Each row has a hidden value. The values are split into ranges, and the band after each row names the range that its value falls in. Each part has its own value, ranges and names.
[ -86  -10 -168  -24 -174   -1   79   71   77    9   89  -93   84  377
 -121   36 -133  121   -4  111   40  -73 -103  -44  -56  -49   95  104
 -104   20    1   -2   28  128 -129 -150  -77 -204  -27   64   -7  228
  -38   81 -224  228  -38  212   76  146  279] -> Z416
[-273  -64 -106 -286  265  134 -112  291 -160 -161  238   13   55 -161
  319  186  -59  -41  -13  -89  212  -22  314 -125 -200  225    4 -283
  331  158   -3   37  -24 -214  166  289  -20 -287  -65  -30 -259 -108
   79  -97 -340   60  -97 -254   88   56  -80] -> z233
[   9  -75   27   66 -191 -221  241  -62   10   33 -106 -137   38  238
  -69  257 -108 -386   59  101  -66  150 -145 -141  250  -91 -315  106
  206  272   -4   37  378   48   83 -219   47  -29  206   45 -146  125
   41  536   79   55  253  126  -53 -246  280] -> z928
[-143  -95  -83  -27 -399 -299   29  148  139   39  142   22  460  506
  229  217 -412  -85  272   26  169  -72 -167 -149  -93  104 -104   68
  120  311   72   61  226  -29   79   20  -53 -169  295  163 -332   11
   75  433 -434  171  110 -263 -106 -229  459] -> z233
[  18 -227 -111  146   78  239  305   41 -389   29 -205  -45 -272 -381
 -246  -55  -67   14   17  265 -266   71    0   91   62   -5    4  -71
   52    2    0   99  -31   70  -74  -74  133  252    8 -243   39   40
  -11   61  518 -160   47  -16  148  -54  -99] -> Z760
[  88  113   74   11   89   64  -77  -70  -63  -48  110 -223 -294 -171
  121   -1   80  -60    0   59  185   38  170  -39   91  -88  -28 -316
 -200  -42  233  -66   79 -137  216  127   -1  -22  -51   32  -30  -43
   87  -75  -38  114 -187  -66  130  -82  -60] -> z759
[ 298 -104   84   66  -72  368  514  -14 -388   -6  -55  -31 -222 -284
 -280 -271  102  135   40  282   13  126  117   46 -175   95    1 -200
  183  -29  211    0 -162 -158  -27   -7   23  441 -242  107  101  318
  -51 -122  307   79   37   29  164 -102 -110] -> z233
[ 218  -62  116   48 -362  398  409  100 -330  -55 -108 -235 -194 -141
 -653   44   96    7   10  222 -304   19   32  226  145 -122 -267   68
 -115 -138  254   47  -81  272 -232 -210   86  451  -68  116   58  257
   24  305  216   70  113  506  264  -99 -136] -> z928
[  34 -112 -148   22   14  -16   98 -176 -272  166 -120 -232 -353 -311
 -136 -202 -293  107  362  299  -53 -186   13  -77  202   85  169  -64
 -410  -61   86 -259  225  186 -238 -200  485  135 -192 -244  169  -29
  302  -45  702 -170 -203   71  188 -233 -110] -> z90
[   8 -342 -296   78 -217  -99 -150 -130  -95  129  -63  117  -55  -58
  -28  -88 -211   93   59 -175 -176  230 -135  298  -65  -16  292  207
  -32 -127   53  343  -12 -249  137  -32 -111   29   68  345   39   89
  -80   29   12 -114 -233 -242  437  421  297] -> Z277
[ 142  -89   20  188 -281  159  120   12   -4    1   40  292   73  -42
  -90   12  -20   48 -250 -232 -108  -19  187  147 -125   75 -169   65
   91  -48  139   21   -3  -19  197  363 -226  207  250  213  -16  201
   85   72 -341  -49   -5  -50 -145   11  -36] -> Z488
[ -50 -113   20   93 -146  126  335  -40 -156  151 -103  -27  -18   -8
 -175  -26 -198  145  -67   86 -167  -39  -26   84  -53   86   29 -138
    2   25  197  -43 -147  200 -180 -396   30   51   56  -18   80  273
  -22  -30  392   72  147  217  123   10  258] -> Z277
[-130  -72   15  -42 -314  328  285  153  -88 -159  -26  206  -21 -165
 -282 -122 -145  214  140  -38  -41   65  375  -22 -361   98 -195   74
   87  -25  251  -73  103  -74  172  295   97   48   11  -13  -28   -8
   47 -103  -79  -10  -72  268  306  191   -9] -> z928
[-229 -120 -143  -78  -88  206  157   87    4   54  185   85 -145  -89
  238 -184 -286  202  -52   95  194 -113   77  -85 -371  -11   56 -178
 -175  -75   82   27 -194   -8   77  116  111  -10   75  -62   91  240
   10 -322 -110    8 -209 -194  170  233  -42] -> z759
[-124  106  -45 -176  114   53  -40   91 -243  -97  -18  -94  -74   60
  -28  -82 -107   37  -28    5 -170 -245    1  183   62  303   17 -186
 -201   28   99   92  -56   32 -163  -94   64    3  182 -105  112  -18
   94 -138   54   33   19 -227  -18  155   88] -> Z416
[  38 -126  -42  107  111   66   94 -112 -186   30 -121  -67 -397 -389
  -99  -54 -111  -21   24   -7   25  176  154  -30  -25  -76  -28  -79
  -55  -57   89  -55  188  -92  249  202  140  113   44 -142  -18   -1
  130  -85  215  -94 -162  -65  219   31 -197] -> Z997
[-281  -77 -132 -149  235   43  -15  114 -271  -48 -161  298  -93   13
   -5 -128 -130  278 -225 -184 -350 -344  178   65 -240  523   54   80
  106  194   26 -196  -14  -81 -103  148 -123 -166   29 -181   65   27
  253 -289  108 -156  -87   17  -95  120   74] -> z928
[-161  404   33 -124 -106  313  190  153 -243 -139  121  -49 -144  -66
 -110 -191  -48  102 -102  153 -107 -451  172  -24    1  312 -208 -308
 -388  -74  219  -74  -40  288 -320   50  223  164   99 -243  256  123
  245 -163  -20   82  138    6 -188  -71 -305] -> Z488
[ 107 -156   15   67  155  443  240  163 -234  -37  -45  178 -265 -325
  -97  -92  213  111 -354   62 -165   38  208  257  -86 -114  -47 -176
    3  -93   78  147 -326 -113  136  297 -224  297  -10   59   90  198
 -198 -185  -22  -59 -208  -80  108  173 -226] -> Z277
[-174 -259  -76 -190   53  341  270  291 -228 -111  217  205   37 -181
  398   -2    4 -143  -35  202   40  -82  182 -107 -284  171 -209 -231
  373  213  -35  187 -230 -237  135  218   45   62  -38  -24 -148   61
  -49   12  -85 -100  -14 -383  -17 -124 -103] -> z233
[  56    8   61  238 -146 -257 -159 -253  320  147 -146 -117 -100  441
 -107   63 -218   -7   11 -139  -71 -159  -16   33  166 -169 -172  125
 -679  -29  190 -239  270  222  203   30    3 -189  368 -124  -71  -62
  175  123  -79  132 -253  111  -65  -61  328] -> Z760
[ -22 -124 -103   45 -126   11 -151 -106  -71 -162  -58  107  -61   24
  -64  -20   98   27   75 -103 -294   63  144   93  -33  156   45  225
  189   97  152  -42  217 -288  183  -27 -157 -314 -126  106  -59 -257
   82   59  152  -92  -93  306  214  111  419] -> z928
[-221   12 -424  101 -277  221 -129  147   56 -163   -7  366   46   86
 -150 -309   15  324  235  158 -218  -16  223   29 -169    2  171  259
 -356 -141   34  240  145 -214   75  469  -42 -229 -208  -45   99 -281
 -164  -41 -235  -32 -393    9  341  401  170] -> Z760
[ -51   68  -46   76   -1  -22  -87  -78  -53  -22   -8  -25    8  121
   40   68  -13 -119 -118  -42 -262 -196    1  118  224  172  -58  -95
 -140   51   70   28   68  122  -72 -180  -20 -158  202  -96   52  -76
  100   96  133   -9  104  -24 -173  -36  243] -> z928
[  24  -14  -12  118   75  262  345  116 -252  -84   12  -79 -321 -456
 -117   -8  -37   91  -18  288  135   49  182 -222  -87  -98  -30 -156
  203   62   45 -242  164   44   78  227   76  136 -108 -265  -41   67
  134  -49  175  -52   21  214    1 -233 -323] -> Z277
[ -98  -96 -103  265 -109  -40 -109   53 -238   25 -237  197   99 -294
 -178  222  -58    0   -3 -232 -299  271  268   80   75  201  -59  -37
  282   86  200  193  227 -167  201  308 -210  -16  130   65 -253 -197
   87  346   -2 -100  109  -97  183  -78  130] -> z759
[  30 -270  -15   47  -64  203  357  103 -533  -15  -89  169 -189 -591
  -93  -48 -140  107  -48  -45  -59  243  140   12 -353  250  -13  -77
  641  131  168   48   -7 -298  174  243  -84  380  -19  103 -133  193
  159  -21  170 -175  143 -148  198 -110 -234] -> Z488
[  27   70   -1  225 -231  383  415  150   23   35  293  -67  -59 -143
   59   57  -72   14 -269  293  267  -63   35 -170 -122 -261 -157 -336
  -52 -116   57   27 -199  329   -8  115   -6  225  177 -110   23  419
  -36   36 -271  157  160   -8 -209 -160 -271] -> z759
[-173  231   66  -95   16  -85  101   76   69  106   33  -90 -118  115
  108   13 -227  -42   21    0  311  -37  159 -208  -16  -71 -231 -330
 -447   37  204  -22  153   43  153  299  146   27  160  -53  -62  174
   65   -2 -350  274 -177 -286   88  -58 -192] -> Z277
[ 106 -170  -96    2   71   21   64   15  193  124  170 -422 -192   -9
  -43   90 -407   40  167  195  470  -22 -112   19  131 -518  186 -132
 -549 -231 -114 -124   43  380   63  -23  314   38  236 -167    3  144
  -47 -125 -126  136 -367  -96  127  185 -112] -> Z416
[ 150  -77  -14  200  -55   10   92 -207 -102   76 -166 -121 -371 -199
 -226  -32   48  -54  -54   -1  -26  323   85    0   65 -171  -54  -15
  -57  -94  171   53  172 -150  239   75  -45  127  -29  105   17  166
   26   83  136   29 -107  104  312   70    9] -> z759
[ -83  -47 -195  -86  301  186 -186  -74 -316 -145  115  221 -317 -330
  384 -298  123   -4 -273 -133 -188 -117  115  192 -177  378  166 -213
   88  -38    4  231 -183 -414  169  201 -100  -29   36  -32  199  -64
   86 -449   82 -221 -140 -556  -26  307  -79] -> z928
[ 190   26  289  118 -219  275  644   57  -19  -58   50 -249   -6 -122
 -249  187 -127 -323  -75  196  178  158   25    3  152 -259 -439 -317
  137   -8   92   44   43  365   78 -194  223  382  495 -109   20  314
 -116  200   67  131  429   81 -169  -97  -65] -> Z760
[-110  211 -171   63  -70  308 -128  -71 -238 -243  216 -105 -436 -184
  165 -202  271  -84 -285  171 -263 -124  -66   79  -28   68  -11 -161
 -160 -157  128  284 -142 -122   -9  -94  -84  -72   -4 -107  225  -31
   86 -142   57  -41   77  -54   39  188  -54] -> Z277
[  -1 -165  151 -101 -187  104  292  -27  100   96  295 -239 -121  194
  271  100 -237  -96 -123  111  261 -201 -137 -103 -201 -173 -204 -158
  -88   73  148 -206 -198  215   61 -327   99   -5  167   46  -79  389
  117  -34  -55  168  -12  123  -48 -172   85] -> Z997
[  72  -96  -28  232 -213  -61  -43 -156  -93  116 -211  -35  -62 -154
 -254   44 -109   17  271  -61 -163  239  163  100  164  -53    1  -13
 -208  -57  306   56  249  -73  171   31   61    5  -31   91 -128 -194
   27  247  255   28 -140   72  400  -68  202] -> Z488
[ 124   31   18   14  262 -223 -298 -107 -152  118  -85 -169 -237   94
  110  148   96 -180 -322 -207 -166  -73 -101  258  341   48  -13 -171
 -278   30  105  135  -28  -95   79   35 -270   71  199  191  -32  115
  115  125 -143   65 -156 -363  -67  -51   25] -> z90
[ -84 -300 -139  -69  219  529   94   75 -310  -82  143  178 -398 -462
  251 -275   67  156 -208  136 -195 -265  201  151 -308  130   67 -172
  -64 -105   19   11 -421 -115   61  135   75   85 -122 -212  145   -3
   58 -467  311 -275 -306 -175   89  136 -246] -> z928
[ -91   96   80 -168   82  196  165  118 -184 -100  177 -192 -211 -156
  131   14  -67  -39 -156   76  139  -77   36   24  -72   25  -65 -362
   14   16  146   24 -134   25   14  -92   43   55  134  -37   51  173
   35 -191  -42  106   66  -89   39   84 -104] -> Z277
[  10  -42  -67 -106 -107  292   51  255 -212 -219  206  126  -83 -357
  167  -53   52  -63   98  151   45  -72  242   31  -33   39 -134 -123
   66   26   74  124   57 -224  177  491   47  225   -6   74  -35 -147
   61   59 -233 -174 -166 -280   34  -93 -291] -> z90
[-121  286  -40 -140  -28  -82 -431   40  120 -175  219 -237  108  347
  273  122   45 -286   82  -15  -82 -212  -52  253  416    3  -65 -287
 -570  -44  146  344   36   13   27 -137   26 -300  308   43   13 -361
  -91  142 -285  185  -89 -382   -9  178  344] -> Z760
[-127  -78 -196  -48   66    8  -17   18  225  149   -6  -40  -87  102
  -76 -104 -355  248   65   36  169 -136   85   73   62 -215  227  -44
 -618 -209  -57  -90   29  259  -48   58  212 -123  136 -113  217  135
  -93 -290  -60   41 -441  -13  193  440   86] -> z759
[  51  269   80  -60  104   86  -34   26  -12 -106  122 -145 -137  -23
  -21   82  153  -91 -176  -69  139    5  227    3  167  -25  -89 -281
 -116  -44  150  -31  106  -15  100  149  -83  -68   12   88   37   84
   29  -42 -284  206  -50   48  -14   58  -96] -> Z277
[ -91   40  -63  192   72 -484  -20 -212  411  204   14  -84    2  326
  336   38 -483   -6  155  -28  533  151 -107 -310  -41 -267  153 -157
 -267  149   12 -193  428  -43  424  125   38 -376  341 -161 -148    7
  -25  -89 -205  253 -199 -317  -53   28  359] -> z928
[  43  115  110    8  -56  467  421  255 -103  -91   56   96 -113 -149
 -217 -193  -33  285   52  299  115 -322  394 -128 -170   14 -213 -204
 -319  -30  184 -340  -30  215  -47  447  168  253  -89 -276   55   78
   96 -188  -73   81 -197  169 -119 -245 -384] -> Z760
[ -87   58  -21  131 -156  447  107  132 -423  -47  -63   85   13 -540
 -157 -134  -51  152  287  262 -412 -307  380  163  190  340  -57 -385
 -317  -95  341   20  -83  222 -278    4  340  201  -72 -307   89 -403
  139   36  635 -207   45  -37   83 -316 -112] -> z90
[-269  -24   10 -154 -236  220  153  220 -163  -98   66  175  155  -53
   21   13 -111  138   75  -33 -104  -63  290  -15 -257  289 -133 -137
  198  136  295   26  -59 -110    6   40  -17 -108  -58  100 -100  -15
   39    6  -44   45   52  121  235   22  179] -> z90
[ 128 -194   40    7   39 -240  -52 -246  -24   56 -142 -303 -213   75
  -40  197   15 -388   88  -91  -19  422  -96  102  266 -207 -100   -4
   54   75  107  207  230 -250  326 -272   -9  -94   89  235 -150    7
  -92  290  167  102  -59  -39  385  111  363] -> Z760
[ 263  153  376  137 -134  294  450  -83  -50  -19  210 -143  -40 -166
   38   29   44  -94  -16  129  319  -71  333 -231  -78   62 -332 -495
  111   69  366 -376   15  134  155   12  115  160    3  -63 -107  169
  182  -25   88  236  211  167 -255 -553 -126] -> Z760
[ 153   -6  -44   22  -25 -173   -3 -138  187  144   51 -199  -20  357
  -85  -16 -211   98   14  -44  264   -5  -98   43   55 -147  180  -25
 -343  -82   48 -107   81   98   41  -82  -33  -85  104  146   40  278
  -21  -86 -232  281 -221  -22   47  178  238] -> Z416
[ -52   98 -268  356 -455  200  161   -8 -147  -95   12  228  -18 -322
 -177 -199  -22  169  254  259  -76  157  236 -260 -126   85   37   60
  113  -45  164   55  359 -127   71  355   52   18 -217  -92    9 -142
  108  196   75  -79   87  143  141 -161  -32] -> z90
[  34  137  -21 -162   21  213   88  -25 -337 -180   87    0 -216  -51
   59 -306  149    7 -160   67 -207 -143  -53  249  -53  318   60 -203
    3  -18  160  222 -195 -236 -102 -173  -68  139    4  120  294  131
  -13 -278  135   10   78 -219   23  245   84] -> z928
[ -64 -113    1  -16 -134  -35 -279  -16   66   61 -103  263  173  152
  -32   58  -80   73  -73 -445 -307  -93  283  362   56  217  -82   25
 -278  -51  265  115  -34  -97  164  193 -170 -104  236  280  -37 -110
   24   25 -209  -34 -269 -136  170  252  323] -> z90
[-188  -32  -95   16 -306   66  160   96  -25  -12   23  128  126  172
  -86  111 -125  -32 -167  -60 -205  -69   12   -2  -66  121 -190  104
  130   82   61   99   41  127  -78  -74  -79  -60  186   78   -4  228
   62  220 -158   18  195  165  -23   70  182] -> Z277
[  15  149  307 -113  -85  739  284  193 -138 -323  141  340 -282 -349
 -135 -361  118  328 -308 -196  -43 -358  682  153 -553  281 -427 -246
 -206 -194  416 -275 -278  -44  272  691    5  313  196 -146  179   51
  210 -657 -300  -59 -211   81  -91  196 -470] -> z928
[-106  -32  -13  -42  -34   99  250  135  110    9  189   84  -38  156
  154   32 -188  109 -210   43  244 -214   80 -224 -279  -44 -114  -27
   34  124  -14 -282   15  126   89  212  -59  -87   99  -85  -55  316
  127 -116 -347  109  -87  107 -211  -81  -90] -> Z997
[  -8 -140 -114 -158 -379  258  185  211  244 -183  551  281  111  298
  497 -141  -21   24 -225   65  342 -102  -89  -13 -513 -181  -56   91
  181   33  -42  183 -245 -289  318  323 -285    0  129  398   21  366
 -180 -159 -847   91 -198 -246  -97  287   80] -> Z997
[ -41 -335 -478   28  111 -487 -385 -107  -74  275  -57 -133   52  325
  252   21 -291   64  305  141  -51   20 -447  106  213  -23  593  156
 -245  126 -150  236   96 -214  -88 -241 -100 -285 -171  178 -138  -81
  -67  230  118   40 -382 -461  275   32  514] -> Z416
[-163  -45 -270  233 -265  382  432  110   26   87   70  313  -19 -210
 -138 -411 -359  527  203  285  284   16  289 -289 -554  -41  178 -104
 -236 -193   85  -81  -18   84   57  466  220   74 -128 -289  100  188
  -67 -364  -74   92 -225  -63  197  169 -190] -> Z416
[-123  196   25 -140   79  -18  235  102 -162  -71  204 -426 -160   54
  242  164 -108 -355  -64  351  179  -92 -285 -149  224  -94 -149 -389
    6  174  -25  127   48  179 -136 -383  174   10  218 -176   10  181
   15  171   57  177  316 -187 -162 -183  -32] -> Z997
[ -48 -290  -41  -80 -133   60   80  118 -277   68   -5  -81   34  -95
  -44  194 -184   -9  -17  -19 -215  -55  -70  205   36  118   -1  -13
  177   95  117   84 -135   72 -127 -258  -36  103   83  171 -115  130
   88  210  158  -80   62   36  168  -68  159] -> z90
[ -17   75  171 -182  256 -107 -169   53  149  -70   13 -184  -90  426
   60  240   79 -160 -397 -315   43   21   -5  260   98 -129 -161 -160
 -185   56  110  113 -105  -83  271    4 -346 -200  381  194  -91  160
 -142  -73 -524  308 -153 -116   28  375  268] -> Z760
